Below are the code and all the weights of a small trained network. Each question names an input and a class and asks about switching units off, where a switched-off unit gives its printed mean instead of its output.

import numpy as np


def w(rows, s, z=0):
    codes = np.array(rows[::2]) - 128.0
    scale = np.full(codes.shape[1], s)
    scale[-1] = z or s
    return codes * scale


def f(y):
    return y / 2 * (1 + np.tanh(0.7978845608 * (y + 0.044715 * y**3)))


def log_softmax(a):
    a = a - a.max(-1, keepdims=True)
    return a - np.log(np.exp(a).sum(-1, keepdims=True))


def net(x, mask):
    res = np.array(x, float).reshape(1, 3) / 4 @ E
    y = f(res @ A[0][:, :-1].T + A[0][:, -1])
    res = res + np.where(mask, y, B[0][:, -1]) @ B[0][:, :-1]
    return log_softmax(res[-1] @ U[:, :-1].T + U[:, -1])


A, B = {}, {}
E = w([
[60,213,112,189,185,44],'x0',
[38,122,199,75,246,153],'x1',
[124,96,237,165,92,22],'x2',
],0.011)
A[0] = w([
[80,68,173,70,180,140,113],'N1',
[175,140,68,171,94,178,200],'N2',
[203,128,61,170,100,171,140],'N3',
[124,80,152,57,184,205,188],'N4',
[25,168,60,38,208,215,194],'N5',
[39,161,157,175,143,75,174],'N6',
[91,103,149,47,182,214,238],'N7',
[150,109,204,156,92,160,147],'N8',
[159,87,182,137,64,114,167],'N9',
[126,128,143,121,122,150,62],'N10',
[40,185,122,181,211,95,117],'N11',
[84,137,204,95,149,161,122],'N12',
[121,95,197,64,211,153,139],'N13',
[187,153,103,119,82,151,254],'N14',
[98,153,134,149,151,96,136],'N15',
[128,252,61,113,152,151,211],'N16',
[128,200,173,224,150,64,222],'N17',
[213,116,105,126,111,149,201],'N18',
[110,127,211,146,102,69,238],'N19',
[217,41,134,17,60,169,152],'N20',
],0.013,0.0045)
B[0] = w([
[87,179,185,109,105,66,185],'N1',
[181,91,64,104,109,152,196],'N2',
[185,110,75,80,77,122,198],'N3',
[62,238,86,146,84,76,203],'N4',
[62,161,78,206,157,90,252],'N5',
[155,111,204,186,170,203,184],'N6',
[52,179,107,155,87,54,218],'N7',
[172,99,180,107,182,166,160],'N8',
[114,48,121,119,232,111,179],'N9',
[118,139,128,128,98,147,127],'N10',
[169,78,250,129,156,164,199],'N11',
[80,164,141,156,112,97,174],'N12',
[56,189,195,139,105,77,196],'N13',
[205,95,120,107,101,113,190],'N14',
[140,78,136,160,109,187,153],'N15',
[203,135,123,188,83,199,206],'N16',
[128,70,93,192,186,133,191],'N17',
[179,128,127,101,114,117,183],'N18',
[114,132,157,178,179,101,187],'N19',
[212,115,215,49,77,152,222],'N20',
],0.012,0.022)
U = w([
[197,81,61,108,139,49,106],'0',
[80,225,171,157,122,70,216],'1',
[114,124,91,79,129,146,21],'2',
[200,172,24,161,57,144,123],'3',
[154,119,141,252,205,128,151],'4',
[141,149,122,88,144,154,4],'5',
[254,92,206,92,99,185,245],'6',
[101,112,88,65,110,164,31],'7',
],0.011,0.0039)

Each question gives the input, the list of numbers given to net, and the class t.
The units are the neurons (one row each of A and B). Each row of codes is followed by its name. A weight is (code - 128) times the scale printed after its matrix; where a second scale follows, it is the last column's (A, B and U).
mask holds one flag per neuron, in row order. A switched-off neuron (its flag False) gives its mean, the last column of its row in B, instead of its output. The means were averaged over made-up inputs and are rounded, as every weight is.
A unit's drop is (log p(t) with every unit on - log p(t) with that unit switched off) / (log p(t) with every unit on - log p(t) with every unit switched off).
The circuit of an input: a set's keep is (log p(t) with only the set's units on - log p(t) with every unit switched off) / (log p(t) with every unit on - log p(t) with every unit switched off). Starting from the 12 units with the biggest drops (on a tie, the unit counted first), units are removed one at a time, each time the one whose removal leaves the highest keep (on an exact tie, the one counted first), for as long as the keep stays at least 0.8.
circuit, biggest first: the units of the circuit, biggest drop first
unit that matters most: the unit with the biggest drop
top k neurons: the k neurons with the biggest drops, biggest first
drop of u: that unit's drop, to one decimal
input [-1,-5,4], class 6: circuit, biggest first => [N5]
input [1,-3,0], class 3: circuit, biggest first => [N11 N1]
input [-3,-1,7], class 6: top 3 neurons => [N5 N7 N4]
input [2,-5,3], class 4: top 2 neurons => [N20 N17]
input [3,-6,3], class 4: top 3 neurons => [N20 N17 N19]
input [-6,0,-3], class 3: top 2 neurons => [N4 N11]
input [-2,-6,-7], class 6: top 4 neurons => [N20 N4 N7 N5]
input [0,-3,2], class 0: top 4 neurons => [N11 N20 N16 N6]
input [6,-7,0], class 3: top 2 neurons => [N20 N8]
input [-2,-1,2], class 6: drop of N5 => 0.2
input [6,-8,-1], class 3: drop of N20 => 0.7
input [-1,-2,-4], class 3: drop of N11 => 0.4
input [-5,-5,-5], class 6: drop of N20 => 0.6
input [-6,2,2], class 1: unit that matters most => N4
